[[  6 -10  28 -63  25]
 [-11 -15   7 -34   4]
 [ 39  21  23  -1  29]] ==> 29

[[ 32  -1  55  49]
 [ 47 -44  59  61]
 [-13 -49 -57 -49]] ==> -49

[[ 60 -21 -69 -59]
 [ 42 -53 -42 -41]
 [-43  19  37  45]] ==> 45

[[ -5  26 -15  13]
 [  3  65 -10  15]
 [ 12  74 -12  14]] ==> 14

[[ 50  33 -30  50]
 [  4 -32 -45  40]
 [ 22  10 -70   7]] ==> 7

[[-20 -55  26  33]
 [ -1  46 -15   9]
 [  1  24 -62 -52]] ==> -52

[[-44  14  43  50 -10]
 [ 22 -14  14 -39 -47]
 [ 23  46 -18  64 -10]] ==> -10

[[ 54 -10 -21  19]
 [-55  12  22 -16]
 [-51  -1  15 -33]] ==> -33
---
[-35 -32 -42  57  36] result: -32
[  6  53 -71  30  16] result: 16
[  7  30 -64  26 -29] result: 7
[-38  22 -63 -51 -29] result: -38
[ 58  55 -21 -35   4] result: 4
[  6  71 -19 -74  -1] result: -1
[-9 51 21 57 56] result: 51
---
 129  -682   -74  -524
-839  -124   570  -490
 810   130  -966   631
value -124

-17  -29    8  -32  -12    9    1
 23  -31  -25   30  -22   -8   14
value -29

1244  9634  1318  9488  1510  9489
9483  1164  1229  9387  9516  1388
9300  9416  9362  1156  1354  1329
value 1164

 489   485  -817   932   781   990   955
 885   892   758   922   903   925   915
value 485

-607  -755   972  -358   742
 894   803   589  -432  -233
value -755

654  601  342  992  566
832   44   52  441  420
value 601

 732   538   320  -270    88  -117   240
 862   691   320  -928   -21  -117    -1
 754  -873   320  -114    88   696    -1
value 691

5  4  0  1  2  6  3
8  3  2  1  2  5  1
value 4

 -94  -634   635   439  -289   -87
 833  -575  -730    68    25   249
-297   705  -332   -58  -249  -188
value -575

-46   38  -47   45
  8  -39  -10  -17
 -2  -25    7  -26
value -39
---
[[3 3 4 3 3 3 1 3 3 3 4 3 2 3]
 [2 3 3 2 2 2 3 3 2 3 2 2 3 2]
 [2 2 2 2 1 3 2 2 2 3 2 2 2 3]
 [2 3 3 2 3 2 2 3 2 3 2 2 3 2]
 [2 1 2 2 0 4 2 2 2 3 2 1 2 4]
 [5 0 2 7 3 8 3 2 4 3 5 4 1 3]
 [2 4 3 1 2 0 2 3 2 2 2 2 3 2]
 [2 3 3 2 3 1 3 3 2 2 2 2 3 3]
 [3 2 3 4 3 4 3 2 3 3 3 3 2 3]
 [3 3 3 3 3 2 3 3 3 2 3 3 3 2]
 [3 4 3 3 5 1 3 3 3 2 4 4 3 1]] Out: 4

[[7234 7120 5705 3342 5866 2353]
 [3798 7892 6063 4301 1331 3477]
 [3792 5304 4305 4959 6283 8032]
 [3771 4271 4637 7001 1865 3159]
 [6231 5591 5254 2942 5869 1658]
 [7425 5932 6327 5622 5865 2032]
 [4410 4765 4037 5660 7826 7141]
 [2298 5996 4261 1920 6042 5896]
 [5940 6222 8556 6888 6048 6142]] Out: 6888

[[3655 8629 7476 8006 6332 4147]
 [3645 9987 8543 7604 6681 4644]
 [4816 2456 4095 6348 3805 5427]
 [3730 3934 4899 8903 5626 6502]
 [4840 4199 6500 7526 7675 6685]
 [4152 6831 7519 7486 7857 5249]
 [5352 5960 6863 4481 7281 8103]
 [7494 4403 5248 4337 3600 4711]] Out: 4337

[[-118  657 -313  425  144  630 -140]
 [-476 -322  -24 -473 -521  -95  143]
 [ -83  726  -45 -126   48  615  169]
 [ 943 -562 -341 -623  796 -358 -238]
 [ 801   24  452  626  600 -174 -265]] Out: 600

[[330 348 520 570 307 471 225 548 490 219]
 [624  57 521 297 350 695 194 441 503 588]
 [504 439 659 668 355 244 587 245 378 564]
 [593 487 126 619 540 615  97 110 138 144]
 [140 498 603 648 172 188 175 619 783  34]
 [184 340 574 143 666 405 329 638 140  73]
 [626  53 545 272 338 719 166 428 503 602]
 [342 554 345 329 409 250 258 215 277 544]
 [ 96 380 626 109 678 345 346 587  65  99]
 [555 239 724 606 489 162 201 115 412 509]] Out: 115

[[2 8 3 3 4 2]
 [7 4 2 5 8 5]
 [4 4 6 2 5 6]
 [3 5 7 8 6 4]
 [1 2 5 2 5 8]] Out: 2

[[-346 -493 -423 -474 -408 -331 -530 -465 -245 -361 -446 -235 -427 -347
  -414]
 [-425 -334 -476 -464 -440 -378 -589 -528 -140 -349 -384 -447 -427 -468
  -486]
 [-574 -495 -463 -362 -184 -370 -151 -560 -285 -540 -494 -452 -538 -230
  -132]
 [-608 -242 -247 -322 -414 -447 -697 -555 -564 -338 -356 -454 -306 -776
  -516]
 [-492 -406 -424   -9 -484 -603 -279 -540 -416 -585 -635 -329 -494 -445
  -157]
 [ 581 -336  -50   42 -919 -254 -370  513 -236 -172 -779 -219 -641 -216
   154]
 [-309  111 -736 -433 -115 -241 -350 -173 -338 -191   14 -195 -283 -168
  -271]
 [-374 -434 -449 -552 -274 -402 -530 -403 -563 -340 -410 -268 -427 -473
  -402]
 [-366 -481 -414 -585  -95 -365 -520 -358 -350 -445 -369 -290 -363 -395
  -393]
 [-414 -239 -608 -105 -437 -481 -225 -471 -199 -477 -554 -368 -611 -265
   -32]
 [-301 -421 -387 -436 -479 -402 -536 -388 -388 -327 -427 -277 -392 -438
  -469]] Out: -392
---
 -4.811    7.578   -9.294   14.041  -17.025 -> -9.294
 -5.97   -5.37   14.85    5.14   -7.15  -10.61 -> 5.14
  4.867    6.795   18.312   12.574  -12.895    1.740 -> 12.574
-0.128   0.152  -0.051   0.052   0.069 -> -0.051
  43.0  -142.1   -71.0    11.1    98.0 -> -71.0
 0.0  -1.3   0.9  -1.2 -> -1.3
-0.145   0.150  -0.074  -0.057  -0.087  -0.094   0.105 -> -0.087
-0.15   0.12  -0.07  -0.06   0.19  -0.17 -> -0.06
-0.10   0.10   0.16  -0.11 -> 0.10
---
[ 25  -4 -22 -23 -72  18 -36] 25
[ 32 -59   0  47  76 -13  12] 32
[-42  16 -54  -6  47] -42
[ 66  41  68 -56 -19] 66
[ 60  41 -24 -36 -45  40 -71] 60
[ 64  -4  23   5 -73] 64
---
[[-20  14  43 -31 -33   3  -9]
 [-72 -49  18 -10   7  34 -72]] value -49

[[-55  -2   3   0]
 [ 18  23  29 -18]
 [ -6 -38   1  -4]] value 23

[[-48 -58  12  39 -35  15]
 [ 48  67 -20  -2 -29 -16]] value 67

[[ 66  -9  30 -52]
 [-53  36  52 -20]] value 36

[[ -4  33  18 -13 -26 -44]
 [-15  13  40  23  -5  63]] value 13

[[-47  56 -21  29  -6]
 [ 46 -58 -62  15  19]] value -58

[[-19 -12 -54  63  67   4  49]
 [ 24  22  27 -45 -46  -6 -31]
 [ 34  26  39 -60 -65  -4 -41]] value 22

[[-64 -13   4 -54]
 [-43  18  13  20]
 [ -1 -41 -19 -26]] value 18

[[ 26  10   3 -59  19]
 [-47 -44  11 -18 -58]
 [-54  23  14 -17 -45]] value -44
---
[[  8  17   2   8  -8]
 [ -2 -18 -36   5 -11]
 [-14  55  16  -4 -37]] result: 2

[[ 30  31   8   2]
 [ 56  26  10  16]
 [-24  -8  -6 -29]] result: 31

[[ 14 -17   5  -8]
 [ 12 -48  21  43]
 [ 38  12  33 -53]] result: -17

[[ 54  12  44 -16]
 [-33 -13 -65  -4]
 [-41  35  -3  -6]] result: 12

[[-16   7 -24  13  17]
 [ 35 -21  -6 -35 -59]
 [ -4 -24  -5 -12 -17]] result: -24

[[  2 -28 -44  30]
 [ 34  54  -7 -50]
 [  0 -25 -42  22]] result: -28
---
 24  -71   48  -39   73 -> 48

 17   29  -14   61  -44   44
 34   73  -33   61   18   44
-> -14

-55   -2   18   49  -56   38   32 -> 18

 65  -75   40   -7  -66  -23  -39 -> 40

-43  -70  -37  -49   33   36 -> -37

 41  -35  -44  -62 -> -44
